[113 153 137 137]	153

[[115 150 112 128 142 119]
 [120 149 112 137 136 124]]	137

[[135 144 132 125]
 [132 119 123 128]
 [119  99 117 129]]	99

[111 111 111 105]	111

[131 136 152 126 135]	152

[136 150 139 132 144 143]	132

[130 155 152 112]	155

[[110 142 116 142 150 128 120]
 [143 111 138 115 109 122 137]
 [112 143 121 145 146 130 111]]	146
---
[[110 137 108 129 132 127 116 134 136 116 113 112 107 112 118]
 [121 137 118 142 145 135 137 142 125 120 117 138 129 128 132]
 [121 137 117 142 134 132 130 142 128 106 112 131 126 118 135]
 [136 117 137 125 124 125 135 121 114 132 133 139 142 137 131]
 [140 137 124 144 136 114 122 136 110 118 132 129 147 146 122]
 [135 113 142 109 115 123 126 109 128 150 144 125 129 135 123]
 [147 135 132 140 122 111 116 132 115 115 137 123 147 143 124]] result: 147

[[119 119 141 131 119 145 125 114 125 107 105 133 126]
 [149 117 123 125 153 110 125 131 118 133 120 112 112]
 [119 122 119 119 128 126 119 120 121 119 136 132 124]
 [130 121 120 122 137 121 122 124 121 124 132 127 121]
 [129 139 133 135 121 132 136 136 137 138 132 130 137]
 [119 137 108 113 115  99 120 147 126 145 145 104 121]
 [117 126 132 127 118 137 125 121 128 118 123 133 130]] result: 117

[[128 135 118 141 124 138 133 125 132 140 123 117 143 127]
 [128 108 134 114 123 119 108 122 112 132 128 137 106 131]
 [128 132 134 129 126 138 131 134 132 135 135 133 127 129]
 [128 118 137 119 144 143 117 118 119 133 131 137 128 108]
 [128 120 125 129 127 138 118 118 119 144 124 125 129 122]
 [128 137 129 132 115 121 138 141 137 126 133 129 123 144]
 [128 120 115 132 107 113 120 124 121 137 117 118 120 145]
 [128 131 147 117 137 133 132 139 133 119 143 146 119 124]
 [129 119 114 128 139 114 121 111 119 115 111 113 138 119]
 [128 134 133 128 141 138 134 128 133 124 132 131 137 117]] result: 128

[[122 130 131 130 124 125 121 136 125 124]
 [125 134 140 120 130 136 145 116 118 133]
 [129 121 119 131 123 123 106 136 137 128]
 [133 135 138 124 130 132 152 115 125 133]
 [137 138 138 122 142 141 126 115 122 145]] result: 137

[[116 129 118 122 115 140 138 100 120 126 137]
 [137 126 133 131 135 122 125 144 136 127 125]
 [126 124 121 125 122 129 130 118 133 125 133]
 [117 128 122 122 120 136 131 107 122 127 131]
 [132 125 132 130 136 118 118 142 135 129 120]
 [131 130 122 129 122 127 134 127 132 127 134]
 [126 133 133 128 131 130 127 131 118 134 125]
 [126 138 127 136 124 130 141 127 126 120 135]
 [135 120 125 112 123 139 130 119 124 140 127]
 [131 128 137 131 138 123 120 142 127 131 118]] result: 131
---
[150 147 114 155  98] -> 114
[155 149 121 108] -> 149
[124 140 113 102  99 138 102] -> 99
[112 109 112 151 116] -> 112
[122 149 133 110 124 151 120] -> 124
[122 101 108 123 118] -> 108
[122 129 106 121] -> 129
---
[[131 132 137 129 130 121 133]
 [142 135 154 135 139 115 137]
 [133 133 138 137 124 127 128]] ans = 131

[[110 129 141 122]
 [100 137 126 143]
 [119 126 140 143]] ans = 110

[[141 152 150 154 140 129 148]
 [129 134 123 125 129 129 123]
 [125 127 124 125 130 120 132]] ans = 141

[[122 147 144 129]
 [144 125 127 148]
 [104 146 138 123]] ans = 122

[[140 146 146 152 140 133 149]
 [120 103 122 151 111 144 127]
 [112 119 111 110 140 103 145]] ans = 140

[[124 100 151 149 103 151]
 [144 140 149 135 141 116]
 [123 126 126 123 123 125]] ans = 124

[[119 126 120 119 134 109 137]
 [116 103 120 155 104 140 124]
 [119 126 120 119 135 108 138]] ans = 119

[[104 132 104 126 131 110]
 [139 153 130 133 120 157]
 [158 139 124 125 128 151]] ans = 104
---
array([110, 145, 154, 122, 141, 133]) out 122

array([[119, 135, 104, 112],
       [130, 126, 129, 128],
       [128, 129, 127, 128]]) out 135

array([[135, 144, 113, 116, 100],
       [134, 142, 107, 110, 104],
       [136, 144, 112, 114, 109]]) out 113

array([[131, 128, 124, 120, 120, 120, 132],
       [133, 122, 113, 128, 128, 145, 105],
       [133, 110, 121, 120, 120, 136, 129]]) out 120

array([123, 134, 135, 153, 103]) out 135

array([[115, 130, 128, 114, 151, 146],
       [118, 119, 116, 134, 133, 119],
       [118, 118, 117, 138, 135, 117]]) out 114

array([138, 125, 130, 129, 148, 104, 125]) out 148
---
127	145	113	138	108	109	125
149	126	154	139	134	152	114
112	118	119	112	140	123	144
-> 118

129	109	124	124
125	104	125	120
125	102	120	122
-> 102

107	117	117	129	110
99	111	111	137	103
140	154	154	119	146
-> 154

119	141	122	126
109	111	99	123
125	124	123	130
-> 124

139	118	131	148	126	135	140
138	154	114	117	144	127	112
140	135	124	137	136	130	131
-> 135

116	139	126	130	156
129	135	123	127	138
116	122	125	120	147
-> 122

126	129	124	113	126	158
147	111	148	149	141	113
114	142	103	103	117	124
-> 142

135	99	117	106	118
125	124	120	130	119
123	111	128	114	132
-> 111
---
[[104 140 123 116]
 [138 133 146 135]
 [122 106 110 105]] Out: 146, 140

[115 124 133 111 150] Out: 150, 133

[107 125 102 157 104 114 105] Out: 157, 125

[144 129 130 155 128 128 107] Out: 155, 144

[[111 146 132 143 119 151]
 [102 141 145 145 117 129]] Out: 151, 146

[135 109 126 133 149 153] Out: 153, 149

[129 137 105 129 134] Out: 137, 134
---
[137 112 152 142 134 125 133]: 125

[[ 99 152 104 131 155 115]
 [109 152 126 109 140 136]]: 155

[[144 128 140 127]
 [115 134 127 153]]: 140

[[125 132 137 133 125]
 [148 106 138 132 147]]: 133

[[125 139 124 134 108 138 150]
 [130 140 128 131 127 110 119]]: 138

[[113 137 129 116 134]
 [144 157 120 139 133]
 [129 127 106 123 146]]: 116

[152 143 152 137 130 136 112]: 136
